Below are the code and all the weights of a small trained network. Each question names an input and a class and asks about switching units off, where a switched-off unit gives its printed mean instead of its output.

import numpy as np


def w(rows, s, z=0):
    codes = np.array(rows[::2]) - 128.0
    scale = np.full(codes.shape[1], s)
    scale[-1] = z or s
    return codes * scale


def f(y):
    return y / 2 * (1 + np.tanh(0.7978845608 * (y + 0.044715 * y**3)))


def log_softmax(a):
    a = a - a.max(-1, keepdims=True)
    return a - np.log(np.exp(a).sum(-1, keepdims=True))


def net(x, mask):
    res = np.array(x, float).reshape(1, 7) / 4 @ E
    y = f(res @ A[0][:, :-1].T + A[0][:, -1])
    res = res + np.where(mask, y, B[0][:, -1]) @ B[0][:, :-1]
    return log_softmax(res[-1] @ U[:, :-1].T + U[:, -1])


A, B = {}, {}
E = w([
[81,255,98,50,6],'x0',
[130,127,127,129,128],'x1',
[206,51,100,13,91],'x2',
[128,130,133,128,129],'x3',
[104,160,198,14,236],'x4',
[127,130,127,126,127],'x5',
[223,234,184,175,119],'x6',
],0.0098)
A[0] = w([
[132,166,185,71,232,44],'neuron 0',
[205,157,148,157,137,27],'neuron 1',
[152,51,223,187,180,7],'neuron 2',
[247,217,121,132,153,73],'neuron 3',
[65,146,188,206,158,131],'neuron 4',
[63,145,170,184,142,59],'neuron 5',
[164,126,167,192,19,106],'neuron 6',
[39,80,107,111,132,15],'neuron 7',
[149,92,89,210,63,103],'neuron 8',
[79,72,94,107,145,68],'neuron 9',
[187,174,128,133,150,5],'neuron 10',
[95,183,139,166,154,134],'neuron 11',
[216,66,191,78,71,76],'neuron 12',
[214,176,137,137,162,40],'neuron 13',
[86,169,174,68,128,151],'neuron 14',
[179,72,149,117,199,138],'neuron 15',
],0.012,0.0026)
B[0] = w([
[169,11,122,132,112,245],'neuron 0',
[86,110,87,174,155,183],'neuron 1',
[106,185,212,131,49,243],'neuron 2',
[58,107,118,153,130,228],'neuron 3',
[194,165,123,95,142,225],'neuron 4',
[179,141,82,78,161,193],'neuron 5',
[126,84,146,123,121,233],'neuron 6',
[52,125,96,136,150,186],'neuron 7',
[165,73,130,113,124,235],'neuron 8',
[75,151,110,153,169,185],'neuron 9',
[94,134,88,182,143,165],'neuron 10',
[140,147,119,110,125,194],'neuron 11',
[169,210,51,81,161,211],'neuron 12',
[73,151,103,176,155,190],'neuron 13',
[142,85,160,105,80,202],'neuron 14',
[138,155,115,138,84,231],'neuron 15',
],0.012)
U = w([
[171,35,157,147,105,137],'0',
[97,199,189,114,6,239],'1',
[48,141,126,174,202,3],'2',
[193,203,109,97,179,127],'3',
],0.012,0.0031)

Each question gives the input, the list of numbers given to net, and the class t.
The units are the neurons (one row each of A and B). Each row of codes is followed by its name. A weight is (code - 128) times the scale printed after its matrix; where a second scale follows, it is the last column's (A, B and U).
mask holds one flag per neuron, in row order. A switched-off neuron (its flag False) gives its mean, the last column of its row in B, instead of its output. The means were averaged over made-up inputs and are rounded, as every weight is.
A unit's drop is (log p(t) with every unit on - log p(t) with that unit switched off) / (log p(t) with every unit on - log p(t) with every unit switched off).
The circuit of an input: a set's keep is (log p(t) with only the set's units on - log p(t) with every unit switched off) / (log p(t) with every unit on - log p(t) with every unit switched off). Starting from the 12 units with the biggest drops (on a tie, the unit counted first), units are removed one at a time, each time the one whose removal leaves the highest keep (on an exact tie, the one counted first), for as long as the keep stays at least 0.8.
units of the circuit, in order: the units of the circuit, biggest drop first
most important unit: the unit with the biggest drop
top k neurons: the k neurons with the biggest drops, biggest first
drop when u is switched off: that unit's drop, to one decimal
input [-5,5,4,-7,5,7,-7], class 2: top neuron	(neuron 9)
input [-8,-1,-7,-7,-2,6,3], class 1: top 2 neurons	(neuron 2; neuron 12)
input [4,3,-6,-1,-5,6,1], class 3: top 2 neurons	(neuron 0; neuron 2)
input [-4,1,2,0,0,-1,-4], class 1: units of the circuit, in order	(neuron 2; neuron 0)
input [3,4,-8,-1,8,5,-3], class 0: top 2 neurons	(neuron 0; neuron 14)
input [3,-3,-4,-6,-4,-8,-5], class 2: top 2 neurons	(neuron 0; neuron 2)
input [4,-3,-8,5,6,4,6], class 3: top 3 neurons	(neuron 4; neuron 5; neuron 11)
input [6,6,6,3,2,-5,8], class 2: units of the circuit, in order	(neuron 3; neuron 2; neuron 13)
input [2,-5,5,5,-4,0,4], class 3: top 3 neurons	(neuron 12; neuron 0; neuron 2)
input [-8,-4,-8,2,-3,5,7], class 1: top 3 neurons	(neuron 2; neuron 12; neuron 3)
input [-6,-2,-3,7,-5,5,8], class 2: top 2 neurons	(neuron 1; neuron 13)
input [-7,-8,-8,1,8,-5,4], class 0: top 3 neurons	(neuron 0; neuron 12; neuron 5)
input [-8,3,3,-4,-1,7,6], class 1: top 2 neurons	(neuron 2; neuron 15)
input [-4,-2,7,-5,6,7,-8], class 2: most important unit	neuron 9
input [-1,1,5,0,-4,-8,0], class 3: top 2 neurons	(neuron 12; neuron 0)
input [4,0,-5,7,-8,0,7], class 0: top 2 neurons	(neuron 8; neuron 6)
input [-7,5,-5,-1,1,4,3], class 1: drop when neuron 2 is switched off	1.5
input [-8,6,-5,-4,-3,4,6], class 1: drop when neuron 2 is switched off	1.6
input [-3,5,8,5,6,2,3], class 3: drop when neuron 8 is switched off	0.3
input [-1,1,0,-7,-2,-3,5], class 2: most important unit	neuron 0
